Each row is shifted at random along 8 fixed directions that mean nothing.
Known rows, with every step that occurs:
N/J/U/Y: [-44,86,58,-303,153,9,216,-104,-205,-200,15,-214,-4,26,-154,-1,-184,270,-64,41,135,13,-333,6,-139,-20,20,-365,193,-141,-138,-100,26,576,42,-308,183,-222,27,175,-19,339,71,52,130,33,-309,-36,166,151]
P/Q/D/Y/J/U: [96,-278,-115,101,126,98,-138,-50,82,-57,77,-171,-146,108,55,104,-161,-89,146,-253,82,-174,78,-59,58,-92,61,49,-54,-101,44,-100,8,66,72,-51,-74,-64,61,-46,33,-20,197,-26,-88,79,7,-95,162,-165]
N/U/Y/J: [322,276,319,-81,28,2,-67,68,-228,173,-128,185,-163,-164,56,-371,-64,126,-91,246,-49,-273,-153,192,125,242,33,541,120,172,-146,134,-96,84,-63,78,206,158,-93,-44,-215,11,-63,103,-199,-290,-200,391,216,-3]
D/P/S/U/Y/J: [310,-184,-331,153,-20,203,-55,162,199,137,183,36,88,207,-199,196,143,155,-44,-92,186,81,342,263,-9,10,26,-104,-124,285,151,-91,175,-32,-89,143,-238,-61,-236,129,-90,-228,81,-344,87,277,-18,-146,-71,-138]
X/Y/P/J: [-160,356,-155,84,229,-54,-118,120,42,-61,96,-51,70,-63,-225,-32,-206,14,57,-86,-92,64,104,24,-74,8,115,-108,-78,131,163,106,-183,-143,150,51,128,-57,155,-69,191,-233,-206,-142,-49,178,146,-110,31,-8]
N/Q/U/P/Y: [-330,608,95,-171,130,-57,102,174,-294,-99,79,-69,92,-314,-116,-80,-266,-32,33,-10,-305,-62,-221,-2,-15,88,40,125,216,-24,-27,185,-174,-68,118,-63,58,-31,99,-173,159,35,-173,62,-29,-154,107,90,-62,133]
Q/U/X/Y/J/N/A: [100,-113,-146,124,12,-42,-206,-65,112,274,-160,303,12,5,-80,-173,55,37,32,124,-121,92,166,7,-88,-6,61,88,-88,77,174,-71,-5,-139,-132,98,-40,-52,-126,39,-33,-113,-50,22,164,45,53,-46,-39,21]
J/U/Y/P: [-26,201,200,-171,221,-90,-3,-31,-197,-163,87,-239,-153,-47,55,69,-282,-48,34,-152,52,-227,-208,-87,-130,-50,-8,-238,-57,-40,10,-93,-93,288,98,-88,242,-178,510,-25,-30,121,111,0,-11,93,-51,-9,131,-47]
Y/J/U/P/X/S/N/A/Q/D: [26,67,-128,-232,-74,-19,41,-95,-77,-50,-242,-9,64,126,50,-208,52,103,-78,171,-17,283,-292,-104,-119,-2,-42,-108,-8,-95,-155,-39,-52,-16,-99,-47,11,11,-154,-33,12,96,-215,164,19,-235,25,114,-59,114]
A/P/Y/J/U: [29,-82,140,-77,28,-49,-52,-130,20,-198,-51,-141,-71,142,89,-102,-177,70,-69,-17,193,-104,-76,-68,101,-140,23,-128,-104,-155,-207,121,-25,244,-26,-40,200,-30,265,-60,-42,28,27,12,-73,-26,-94,-21,166,14]
Y/J/U/X/S/N/Q/D: [-350,542,182,-160,91,-190,-127,198,-37,55,-120,-31,-91,-288,17,-80,-274,-165,151,154,-413,-58,-132,-201,-19,151,-95,394,262,-24,-2,134,-398,-435,143,-71,1,61,76,-223,52,-79,-122,160,-68,-143,335,236,-36,-11]
U/Y/P/J: [-39,-8,45,44,58,56,-128,2,-73,-69,51,-225,75,101,179,-34,-150,-102,94,-57,47,-175,-33,-14,85,-71,-38,-196,-100,-57,-147,142,-16,43,83,99,45,80,216,-128,-22,-21,-27,-133,-220,16,128,-117,134,-121]
U/Y/X/S/N/Q: [-67,298,329,-50,-18,-122,253,63,-37,-31,48,109,-177,-168,-138,19,97,-57,4,80,-103,-136,-136,38,92,135,-6,54,174,30,61,56,-95,-39,-30,-108,87,30,-137,48,74,26,60,93,19,48,-129,31,28,-5]
J/N/U/Y: [-101,179,260,54,122,-208,-4,17,-154,86,25,158,-199,-72,-163,-17,-162,-23,16,-163,-157,-278,22,4,-50,-28,54,184,-6,111,43,5,-135,78,1,-39,98,-251,373,-56,10,-27,192,-82,-40,15,-93,39,33,48]
Q/P/X/S/N/U/Y/J: [221,-104,185,-92,97,-54,224,-120,-99,-55,-7,-34,-239,41,152,-8,-67,-60,-43,83,124,-206,-278,-25,-80,-6,-135,-183,60,-164,81,-176,-41,230,-43,-102,30,110,-138,64,-110,186,128,119,124,-92,-167,30,120,-105]
N/U/Y/P/X: [-120,34,315,77,62,19,51,30,-138,-68,230,6,-100,-224,23,198,-45,-101,85,-180,-61,-367,30,26,206,-37,-69,38,82,-60,110,58,39,88,-50,-80,31,100,146,-82,-105,-37,221,-103,-39,143,-62,-120,-16,-67]
N/J/U/P/Q/A: [-16,-89,-375,39,-97,144,-110,9,26,101,-111,70,250,134,-132,-60,95,192,-4,-45,19,264,121,122,-18,-33,86,19,-58,70,-111,136,114,11,-37,78,-85,-36,-262,-72,123,-98,-180,-84,-75,8,-1,-107,-155,151]
N/J/U/Y/P: [10,64,-6,-166,138,79,30,46,-145,-63,24,-108,92,-82,-100,90,-96,90,32,22,48,-33,-112,86,47,57,-10,-131,105,15,10,-7,50,197,30,-166,40,-62,102,11,-132,75,64,-88,27,43,-77,-23,38,-14]
Q/A/S/N/J/U/X: [-242,-191,-345,132,-268,96,-358,166,197,269,-136,115,468,176,-29,30,265,61,38,129,-218,417,421,-21,-129,-96,-70,-54,-7,126,-41,89,153,-440,-56,239,-380,-101,-79,-27,-42,-264,-122,-223,146,71,459,-127,-333,130]
D/P/X/Y/J/N/A: [19,27,-345,22,66,49,-121,1,14,-36,31,-16,319,-60,-226,-35,90,-63,101,66,-100,328,28,45,136,48,12,-181,-140,80,34,15,124,-178,17,-129,-164,26,-33,-33,99,-133,-179,-3,-87,-93,161,-155,-112,-79]
D/Q/U/Y/J/N/A: [-44,-67,22,12,137,-42,-288,-39,-134,42,-79,-129,32,-76,332,-88,-208,-287,130,-51,-203,-146,-78,-88,16,-8,-25,-12,-72,-99,33,-17,-108,-189,174,46,-119,107,353,-209,-26,39,4,175,-169,-262,320,50,7,-87]
A/P/J/U/Y/X/S: [-310,627,279,-178,106,-3,111,59,-88,-104,93,-188,-14,-395,71,-55,-353,119,-66,176,-89,-62,-65,-113,-123,54,89,62,162,20,60,65,-323,-58,262,-57,455,144,245,11,-54,63,-267,-9,50,126,75,161,146,103]
Y/J/N/U/X/S: [-140,317,125,-123,13,-130,-210,81,-25,14,-69,-85,41,-179,64,-167,-95,-124,46,228,-147,2,-47,-85,11,151,-139,193,129,29,-99,120,-230,-262,70,-19,-102,153,160,-90,-13,-17,-198,230,-83,-134,228,194,-53,-1]
Q/D/P/S/N/J: [260,-197,-67,157,12,-57,17,136,-31,45,-87,185,-167,234,-160,-38,104,-75,14,-134,-85,-111,-19,144,198,52,-136,363,-74,110,-253,64,63,-37,-80,-5,-197,22,-242,-96,-92,-70,181,-117,-322,-243,-64,131,64,-194]
J/N/Q/A/P/Y: [202,-493,-355,240,-123,103,-77,-63,38,165,-95,289,208,280,-116,-44,313,27,-7,-125,44,127,245,118,-19,-88,169,14,-275,195,64,-93,267,-33,-195,207,-211,-216,16,43,-60,-137,60,-287,24,-25,-8,-163,-131,5]
U/P/J/N/Q/A/S: [9,-126,-272,79,-188,135,-18,14,27,174,-190,125,281,164,34,-141,216,123,-99,127,14,267,158,89,-40,37,143,169,-93,190,-108,57,66,-157,-4,254,-128,12,-134,26,-68,1,-225,-137,-64,-104,86,124,-96,127]
Y/J/N/A/P/X/S: [161,-127,5,52,-57,-57,62,-106,85,-31,-125,227,23,55,-133,-168,186,91,-112,152,49,156,25,95,268,63,-34,147,-90,84,-163,109,60,2,-202,-77,18,179,-182,30,-105,-38,-107,118,-141,-126,-179,102,-23,35]
P/A/U/J/N/Q: [-62,11,-109,86,134,21,-117,75,-74,89,59,42,97,-89,-3,48,-55,23,24,-54,-58,-27,120,65,-46,120,44,235,33,199,96,-22,32,-87,-8,38,-65,-47,222,-58,-52,4,-50,-116,-30,-68,2,70,-93,63]
A/U/Y/J/N/Q: [-354,438,36,-186,37,-1,-22,199,-65,-19,3,-88,351,-302,-74,-47,-93,-1,18,225,-167,186,-2,4,162,163,71,84,256,54,14,216,-116,-306,97,-98,-143,-22,224,-119,44,-19,-222,45,28,-100,199,134,-125,166]
D/Q/U/P/A/S: [-8,186,-75,44,-154,18,-184,174,-60,-41,39,21,37,49,-3,-84,67,-126,-32,-147,-148,-41,57,76,126,75,-68,295,-105,111,-289,244,99,-141,-52,136,-146,49,41,-209,152,-61,-112,55,-307,-159,128,111,-146,-2]
N/Q/D/Y/X/S/U: [130,216,14,-128,-146,-20,-75,117,-48,-7,-26,129,-93,-25,-250,-121,182,-132,56,41,-220,30,-60,33,34,117,-60,208,85,67,-82,7,-21,-181,-93,-89,-127,-82,-203,-47,138,-181,17,140,-89,-183,90,54,-51,-94]
D/Y/J/N: [333,-645,-296,172,-130,119,-209,-139,303,38,-29,-80,137,427,47,2,295,-45,17,-33,313,212,224,49,69,-126,26,-336,-277,-28,-88,-70,300,70,-38,133,-245,-75,-4,142,86,-61,124,28,-31,78,-19,-183,59,-132]
J/U/Y/X/S: [-83,372,62,-97,-183,40,-146,146,21,69,24,-102,225,-225,-11,-165,80,-49,51,302,-111,110,102,-33,75,126,-97,136,116,86,-199,214,1,-277,6,59,-25,109,-26,-17,40,-125,-264,144,-20,-20,213,82,-39,9]
A/U/Y/J/N/Q/P/X: [58,-268,-354,-6,-149,176,-218,-75,-24,234,-142,90,271,236,-18,-42,44,0,70,-44,71,22,105,4,-37,-104,171,-88,-230,85,140,-36,105,-83,-147,168,-289,-232,179,-96,-166,-111,14,-384,104,68,103,-258,-151,-23]
J/U/X/Y/P/A/S/N/Q/D: [-163,107,133,-134,-28,-77,-56,5,-164,-55,-150,-62,-100,-26,214,-13,-78,-197,67,20,-160,-153,-174,-253,-198,-63,-22,24,-12,-124,20,-135,-134,-141,24,9,40,-110,273,-91,-61,87,21,-47,83,-147,282,56,26,-61]
A/U/J/N/Q/P: [-110,-349,-77,-16,27,54,105,-66,124,-100,72,-56,50,34,87,242,68,-4,-5,-120,252,52,13,-23,76,-18,-10,-199,93,-181,65,-35,175,202,20,-80,-144,-55,83,43,39,187,175,38,143,111,-154,-93,-105,72]
X/S/N/A: [11,-17,149,190,176,-171,80,101,118,-67,127,120,-103,-131,-9,88,164,-25,-58,32,-81,130,104,74,37,102,-168,-3,131,43,64,-34,25,-118,38,-5,-15,197,-161,119,100,-78,13,298,21,-65,-6,156,-74,54]
S/N/J/U/X: [-28,245,22,-153,54,-152,-106,18,-190,46,-87,12,-72,83,-243,-52,-161,63,50,-74,-160,-53,-223,-1,-164,21,-47,22,-11,91,-103,8,-61,173,-38,-125,79,-288,161,-67,22,17,85,-117,-74,-63,-77,-44,-6,11]
J/U/P/A/S/N: [-468,66,272,137,176,-96,401,87,298,-238,338,-154,-76,-250,133,544,-23,193,-197,-104,125,229,248,-117,-112,-153,-24,-298,210,-166,269,-101,0,51,249,-40,267,104,95,237,171,139,78,158,380,434,-92,95,-89,284]
N/A/U/Y: [-176,-71,209,58,244,13,-27,34,-110,-114,262,-7,-46,-171,82,218,-75,33,28,-130,-36,-162,64,-12,-2,-35,-59,-233,152,-62,146,-155,98,163,8,-103,24,-41,287,58,-119,89,197,-31,141,135,2,-81,-28,78]
Q/A/P/X: [-56,-66,-84,177,78,12,-80,83,-44,-83,234,102,94,-32,-176,120,112,-125,139,-215,-191,-31,79,21,228,17,-117,35,-75,88,-58,51,260,6,-183,-61,-107,-23,72,-120,31,-86,71,-100,-171,58,19,-149,-140,-63]
P/S/U/Y/J/N: [-69,-221,121,91,26,-87,46,20,130,-94,142,-239,36,90,122,195,-30,-254,108,29,81,-141,111,-65,270,-76,-229,-192,67,-142,-134,74,71,-91,-61,-102,-306,57,83,-57,-9,22,160,45,-3,-7,149,-101,38,-142]
P/J/N/Q/D: [-366,-85,-168,87,167,-16,-82,106,-10,-96,97,-198,214,-93,9,178,-98,-217,248,-119,-204,33,29,-136,164,10,-81,57,157,-114,-19,61,-26,-234,133,-91,-331,-4,137,-148,84,16,36,5,-120,-94,275,-54,-78,-46]
S/N/Q/D/P/X/J/U/Y: [-149,-39,-193,-52,-199,-13,20,-33,69,2,-72,67,16,187,-281,51,-10,11,117,-180,-95,77,-43,-84,28,-150,19,-85,-57,-132,-127,119,34,17,-81,-165,-79,-266,-210,-128,255,-96,148,-198,-74,35,-4,-311,-89,-35]
S/U/X/J/N: [137,-403,-199,186,-78,8,-414,-121,294,199,27,-51,-72,233,248,105,48,18,74,-88,208,31,218,-122,-305,-111,-22,-165,-237,0,158,-208,90,-4,14,310,-31,-72,123,136,38,-82,96,-74,140,248,110,-163,-14,-73]
D/P/S/U/Y: [-112,431,77,-70,75,3,-23,297,-201,-155,311,-303,128,-224,-15,124,-143,-252,111,-55,-193,-127,-54,43,128,126,-206,8,111,83,-186,118,28,-169,140,-85,-174,57,186,-147,80,-53,-42,-40,-208,-177,303,46,-43,-157]
Y/J/U/X: [-24,337,138,-177,-9,-15,-23,4,16,-22,-12,-116,-5,-135,-33,-141,-123,211,-74,160,46,88,-114,-9,2,87,21,109,107,4,-139,130,-84,175,33,-35,268,45,-41,61,15,79,-157,187,-24,97,-182,167,100,125]
J/U/Y/P/S/N/Q/D: [-22,-166,168,69,17,-77,186,17,-48,44,-62,76,-229,95,43,155,-41,-113,23,-190,-14,-296,39,-50,-14,-135,14,99,0,-44,92,-84,-110,-14,-41,19,-50,-138,68,-44,-118,-10,293,-177,74,45,-9,-12,49,-83]

Rows:
[212,-560,-3,100,-79,-8,-61,-328,153,33,-162,32,-203,182,228,-98,63,-82,26,-27,243,-208,-27,-116,15,-134,89,-57,-147,-259,96,-119,52,197,-124,77,-56,29,-100,84,-30,112,151,125,149,-7,-153,-143,145,-47] -> P/X/Y/J/N/Q/U
[77,361,116,-87,-16,-41,-16,61,-139,46,-44,47,-76,-192,52,-168,-68,-77,-40,113,-117,-93,-101,19,-113,91,51,224,20,71,139,17,-206,-190,72,144,111,125,-20,-55,-36,-176,-183,86,35,-163,117,141,-14,-7] -> N/Q/P/Y/X/S/U
[47,1,-67,22,58,-33,45,-60,-34,-22,-12,120,-71,167,-81,-21,14,194,-112,-41,12,99,-64,54,-281,-35,2,-240,-96,110,46,-158,-41,159,-26,28,159,-46,-60,130,-29,33,-37,-165,30,64,-86,-75,-18,43] -> U/X/S/N/A/P/J
[-183,-249,-124,18,-82,133,-39,-83,265,-27,51,-234,100,0,357,277,112,52,-30,50,295,184,149,-144,-249,-126,50,-399,20,-195,320,-158,-52,-137,217,203,-30,217,-77,166,44,37,-87,39,357,301,191,-150,-116,76] -> Y/X/J/U/P/S/N/Q
[-72,-272,76,172,-184,-29,-54,-92,179,144,-96,111,-64,95,245,86,134,-171,25,-36,15,-81,236,-123,-87,-219,12,-120,-153,-135,163,8,-28,-229,14,211,3,82,2,-66,58,-194,70,-25,150,108,191,-205,-125,-8] -> J/U/Y/X/S/N/Q/P/A
[-216,-6,-237,-9,136,100,259,5,23,44,-33,-25,173,14,-120,140,-87,240,-36,-61,26,234,45,-5,-216,-106,255,-207,50,23,299,-154,-144,32,160,26,54,-180,-13,146,-8,76,-37,-221,216,273,-67,-50,16,138] -> U/Y/P/J/N/Q/D
[-190,-241,-190,171,148,-59,-289,-46,84,53,139,-107,42,87,109,235,-110,-113,140,-136,-56,-8,222,-138,-262,-138,-115,-303,-72,0,248,-246,-65,-168,49,63,-220,-23,195,40,-51,-85,54,-130,179,179,347,-255,-154,-45] -> P/S/U/X/J/N/A
[-17,-237,0,51,-189,-38,-45,-162,175,66,-124,239,-184,214,16,34,224,-11,-71,-142,5,150,128,-124,-196,-229,125,-223,-224,-82,145,-201,-24,-107,-16,96,80,-157,93,56,122,-119,120,8,134,142,79,-123,-96,67] -> J/N/A/Q/D/Y/X/S/U/P
[-139,2,-240,-98,36,-22,268,-98,-5,-89,14,-49,61,97,-304,70,-42,21,54,-80,49,94,-166,-13,-15,21,12,-195,52,-40,-24,7,7,207,-40,-218,-114,-141,-168,46,134,162,-10,-32,47,116,-201,-196,-77,33] -> U/J/N/Q/P/X/S
[191,138,299,-113,266,-70,157,-139,-231,-123,122,-133,-323,-199,155,26,-313,-54,-4,-32,163,-381,-330,-73,-33,113,-4,81,-33,5,141,-239,-73,331,1,-181,340,21,368,56,-233,322,105,-2,-20,4,-304,154,286,-143] -> A/U/Y/P/X/J/N
[322,44,-257,38,-203,170,91,11,130,51,82,176,-10,21,-290,-64,215,153,-60,-13,154,117,25,232,140,128,71,163,-55,102,6,120,214,111,-187,-5,17,72,-598,66,178,-44,-77,30,-48,161,-347,-97,-21,-62] -> D/Q/U/P/Y/X/J
[-446,244,-80,-223,-51,17,-14,-17,7,-23,-153,-176,306,-136,103,-139,-69,42,84,280,-142,332,-175,-259,-122,-31,96,-226,186,-234,-4,53,-211,-222,204,-19,25,7,17,7,148,142,-291,186,125,15,258,17,3,179] -> U/Y/X/J/N/Q/D
[-4,396,29,-124,11,80,161,94,-113,-92,31,-177,78,-97,137,-77,-128,146,-223,52,-30,174,-69,87,-241,43,131,-73,26,111,63,-41,-161,-1,243,102,259,84,7,60,31,49,-278,34,-37,-48,53,251,65,132] -> D/Q/A/S/U/Y/P/J
[-38,122,62,3,-140,-4,39,17,77,25,-152,146,70,-104,45,-168,97,51,-139,208,-184,336,121,-47,-88,-79,5,102,16,-28,-41,24,-121,-318,140,18,219,173,-165,3,66,-174,-192,137,-11,-226,183,182,2,74] -> Q/D/Y/X/S/N/A/P/J/U
[144,575,271,-119,110,-106,292,20,-141,-75,104,-12,-401,-245,-115,-92,-305,-21,-72,-29,-62,-267,-295,83,-20,177,28,300,80,68,42,51,-236,148,128,-148,431,125,-152,-49,90,52,-58,140,-161,-36,-287,189,215,-100] -> D/Q/P/Y/X/S/U/J
[144,-71,78,49,-80,93,133,54,-106,55,-15,111,-48,-54,-53,126,103,-78,25,-71,-65,-159,21,148,210,82,4,263,-15,139,25,-16,120,-58,-73,-123,-72,41,-105,-78,-217,4,162,-224,-139,-80,-56,7,-11,-155] -> D/P/Q/A/S/N/J/U/Y/X
[48,-136,-142,71,14,-68,-79,14,-117,10,-29,35,129,81,76,-20,97,-170,-50,-140,-29,65,42,39,-34,-20,-3,7,-144,89,47,-57,49,-154,-25,136,-254,-35,217,-72,-43,-112,-54,5,-9,-253,184,54,-210,65] -> J/N/A/Q/P/S/U
[0,127,146,-40,-95,71,70,28,96,-14,27,-155,50,-234,199,-111,-92,-83,25,307,65,-53,-6,-61,235,86,-133,205,177,-160,-189,213,-11,-92,52,-24,63,359,-274,-19,-67,37,-167,218,-15,-43,45,132,124,-76] -> Q/P/Y/J/U/X/S
